Below is a small trained network, with its code and all its weights. Each question gives an input and a target symbol and asks what happens when units are switched off, that is, made to give their printed mean instead of their output.

import numpy as np


def w(rows, s, z=0):
    codes = np.array(rows[::2]) - 128.0
    scale = np.full(codes.shape[1], s)
    scale[-1] = z or s
    return codes * scale


def norm(h):
    return h / np.sqrt((h * h).mean(-1, keepdims=True) + 1e-5)


def f(y):
    return y / 2 * (1 + np.tanh(0.7978845608 * (y + 0.044715 * y**3)))


def softmax(a):
    e = np.exp(a - a.max(-1, keepdims=True))
    return e / e.sum(-1, keepdims=True)


def log_softmax(a):
    a = a - a.max(-1, keepdims=True)
    return a - np.log(np.exp(a).sum(-1, keepdims=True))


def net(x, mask):
    ids = ['ΛΞΣβδεηφ'.index(c) for c in x.split()]
    T = len(ids)
    res = E[ids] + P[:T]
    u = 0
    for l in range(2):
        r = norm(res)
        for j in range(3):
            rows = slice(2 * j, 2 * j + 2)
            q, k, v = (r @ M[l][rows].T for M in (Q, K, V))
            z = softmax(np.where(np.tri(T) > 0, q @ k.T / 2**0.5, -1e9)) @ v
            o = O[l][rows]
            res = res + np.where(mask[u + j], z, o[:, -1]) @ o[:, :-1]
        u += 3
        y = f(norm(res) @ A[l][:, :-1].T + A[l][:, -1])
        res = res + np.where(mask[u : u + 12], y, B[l][:, -1]) @ B[l][:, :-1]
        u += 12
    return log_softmax(norm(res)[-1] @ U[:, :-1].T + U[:, -1])


Q, K, V, O, A, B = {}, {}, {}, {}, {}, {}
E = w([
[255,107,159],'Λ',
[121,157,184],'Ξ',
[113,191,68],'Σ',
[95,112,106],'β',
[124,71,80],'δ',
[94,91,126],'ε',
[98,109,110],'η',
[93,110,107],'φ',
],0.0029)
P = w([
[3,107,122],'0',
[57,130,153],'1',
[76,127,157],'2',
[88,121,159],'3',
[100,135,160],'4',
[113,136,164],'5',
[122,138,165],'6',
[125,146,153],'7',
[127,142,158],'8',
[126,146,156],'9',
],0.002)
Q[0] = w([
[153,195,75],'0.h1',
[98,113,142],'0.h1',
[250,172,146],'0.h2',
[210,187,130],'0.h2',
[146,129,131],'0.h3',
[136,128,132],'0.h3',
],0.012)
K[0] = w([
[172,70,149],'0.h1',
[124,167,136],'0.h1',
[18,128,130],'0.h2',
[6,121,149],'0.h2',
[132,143,131],'0.h3',
[120,130,125],'0.h3',
],0.011)
V[0] = w([
[183,71,135],'0.h1',
[145,79,135],'0.h1',
[113,97,3],'0.h2',
[145,51,140],'0.h2',
[124,178,65],'0.h3',
[118,128,156],'0.h3',
],0.0048)
O[0] = w([
[112,96,191,6],'0.h1',
[99,69,176,91],'0.h1',
[252,128,75,122],'0.h2',
[106,29,112,138],'0.h2',
[120,46,199,132],'0.h3',
[126,145,122,148],'0.h3',
],0.0033,0.0019)
A[0] = w([
[73,126,82,118],'0.n1',
[132,166,106,139],'0.n2',
[239,158,236,42],'0.n3',
[101,149,154,9],'0.n4',
[126,38,158,193],'0.n5',
[117,144,150,101],'0.n6',
[157,254,83,141],'0.n7',
[171,232,32,66],'0.n8',
[157,199,205,219],'0.n9',
[112,158,73,147],'0.n10',
[98,131,89,103],'0.n11',
[139,177,183,156],'0.n12',
],0.0046,0.0013)
B[0] = w([
[129,114,179,191],'0.n1',
[133,144,137,160],'0.n2',
[83,3,168,152],'0.n3',
[128,78,104,104],'0.n4',
[100,201,141,138],'0.n5',
[118,102,114,122],'0.n6',
[115,239,145,251],'0.n7',
[145,218,115,235],'0.n8',
[49,74,135,180],'0.n9',
[158,154,162,190],'0.n10',
[147,129,167,158],'0.n11',
[84,91,121,145],'0.n12',
],0.0035,0.0019)
Q[1] = w([
[238,191,3],'1.h1',
[211,157,61],'1.h1',
[122,167,65],'1.h2',
[129,50,148],'1.h2',
[126,129,107],'1.h3',
[133,130,126],'1.h3',
],0.011)
K[1] = w([
[85,251,26],'1.h1',
[103,239,30],'1.h1',
[231,177,190],'1.h2',
[105,102,2],'1.h2',
[102,159,137],'1.h3',
[108,132,155],'1.h3',
],0.0054)
V[1] = w([
[114,145,214],'1.h1',
[14,115,177],'1.h1',
[146,180,111],'1.h2',
[169,3,118],'1.h2',
[122,124,116],'1.h3',
[118,131,107],'1.h3',
],0.0041)
O[1] = w([
[225,157,128,148],'1.h1',
[160,185,225,141],'1.h1',
[58,88,96,162],'1.h2',
[253,209,75,4],'1.h2',
[130,137,124,129],'1.h3',
[105,139,112,138],'1.h3',
],0.0034,0.0028)
A[1] = w([
[56,158,110,133],'1.n1',
[141,125,127,157],'1.n2',
[140,196,105,20],'1.n3',
[112,2,134,108],'1.n4',
[140,94,128,21],'1.n5',
[154,160,189,106],'1.n6',
[120,126,132,83],'1.n7',
[101,136,115,148],'1.n8',
[101,92,3,139],'1.n9',
[137,197,104,2],'1.n10',
[87,125,120,200],'1.n11',
[130,157,112,11],'1.n12',
],0.0052,0.0025)
B[1] = w([
[169,49,116,251],'1.n1',
[124,120,109,133],'1.n2',
[43,167,144,91],'1.n3',
[47,170,43,203],'1.n4',
[85,119,163,71],'1.n5',
[174,202,119,136],'1.n6',
[123,134,149,110],'1.n7',
[156,99,125,174],'1.n8',
[252,239,153,165],'1.n9',
[36,172,155,87],'1.n10',
[183,82,80,245],'1.n11',
[58,155,192,71],'1.n12',
],0.0033,0.0019)
U = w([
[209,162,214,108],'Λ',
[51,96,231,107],'Ξ',
[94,109,85,97],'Σ',
[68,204,76,253],'β',
[254,164,37,116],'δ',
[198,76,139,141],'ε',
[103,113,91,63],'η',
[105,111,90,46],'φ',
],0.0099,0.004)

Each question gives the input, a string of symbols that net reads in full, and the target symbol t.
The units are the heads (2 rows each of Q, K, V and O) and the neurons (one row each of A and B). Each row of codes is followed by its name. A weight is (code - 128) times the scale printed after its matrix; where a second scale follows, it is the last column's (O, A, B and U).
mask holds one flag per unit, layer by layer, with each layer's heads first. A switched-off unit (its flag False) gives its mean, the last column of its rows in O or B, instead of its output. The means were averaged over made-up inputs and are rounded, as every weight is.
A unit's drop is (log p(t) with every unit on - log p(t) with that unit switched off) / (log p(t) with every unit on - log p(t) with every unit switched off).
The circuit of an input: a set's keep is (log p(t) with only the set's units on - log p(t) with every unit switched off) / (log p(t) with every unit on - log p(t) with every unit switched off). Starting from the 12 units with the biggest drops (on a tie, the unit counted first), units are removed one at a time, each time the one whose removal leaves the highest keep (on an exact tie, the one counted first), for as long as the keep stays at least 0.8.
units of the circuit, in order: the units of the circuit, biggest drop first
k most important neurons: the k neurons with the biggest drops, biggest first
k most important neurons of layer l: the k neurons of layer l with the biggest drops, biggest first
which heads matter: for each layer, one digit per head in row order, 1 if its drop is at least 0.15 and else 0, layers parted by /
input ε Λ Σ, target ε: which heads matter	111 / 010
input β η φ δ η η, target δ: which heads matter	010 / 000
input Λ Ξ β φ φ, target Λ: units of the circuit, in order	(1.h1, 0.h2, 1.h2)
input Λ Λ δ Λ η, target Λ: which heads matter	100 / 110
input Λ Ξ η η Σ δ δ Ξ β, target Λ: units of the circuit, in order	(0.h2, 1.h1, 1.h2)
input ε Σ Ξ φ, target Ξ: units of the circuit, in order	(1.h1, 1.h2)
input δ Λ ε η, target δ: 3 most important neurons	(0.n7, 0.n3, 1.n9)
input Λ η Ξ, target Λ: units of the circuit, in order	(1.h2, 0.n7)
input ε η ε, target Λ: units of the circuit, in order	(0.n7, 1.h1, 1.h2)
input Ξ Σ ε, target β: units of the circuit, in order	(0.h2)
input φ η Ξ β δ β, target δ: 2 most important neurons	(1.n9, 0.n9)
input Ξ δ Λ, target Ξ: units of the circuit, in order	(0.n3, 0.h2)
input ε η δ β, target δ: units of the circuit, in order	(0.h2, 1.n9)
input ε Ξ Λ Λ ε δ β Λ ε, target ε: which heads matter	110 / 010
input β Σ η δ ε, target δ: units of the circuit, in order	(0.h2, 0.h1)
input β ε δ β Λ Λ Σ δ, target δ: which heads matter	000 / 110
input Λ η η δ, target Λ: most important neuron of layer 0	(0.n5)
input Λ δ Σ Σ Λ φ η φ, target ε: 2 most important neurons	(0.n3, 0.n7)
input ε Ξ η β Ξ φ φ η β, target Ξ: which heads matter	000 / 100
input Λ Σ ε φ Σ, target Λ: which heads matter	110 / 100
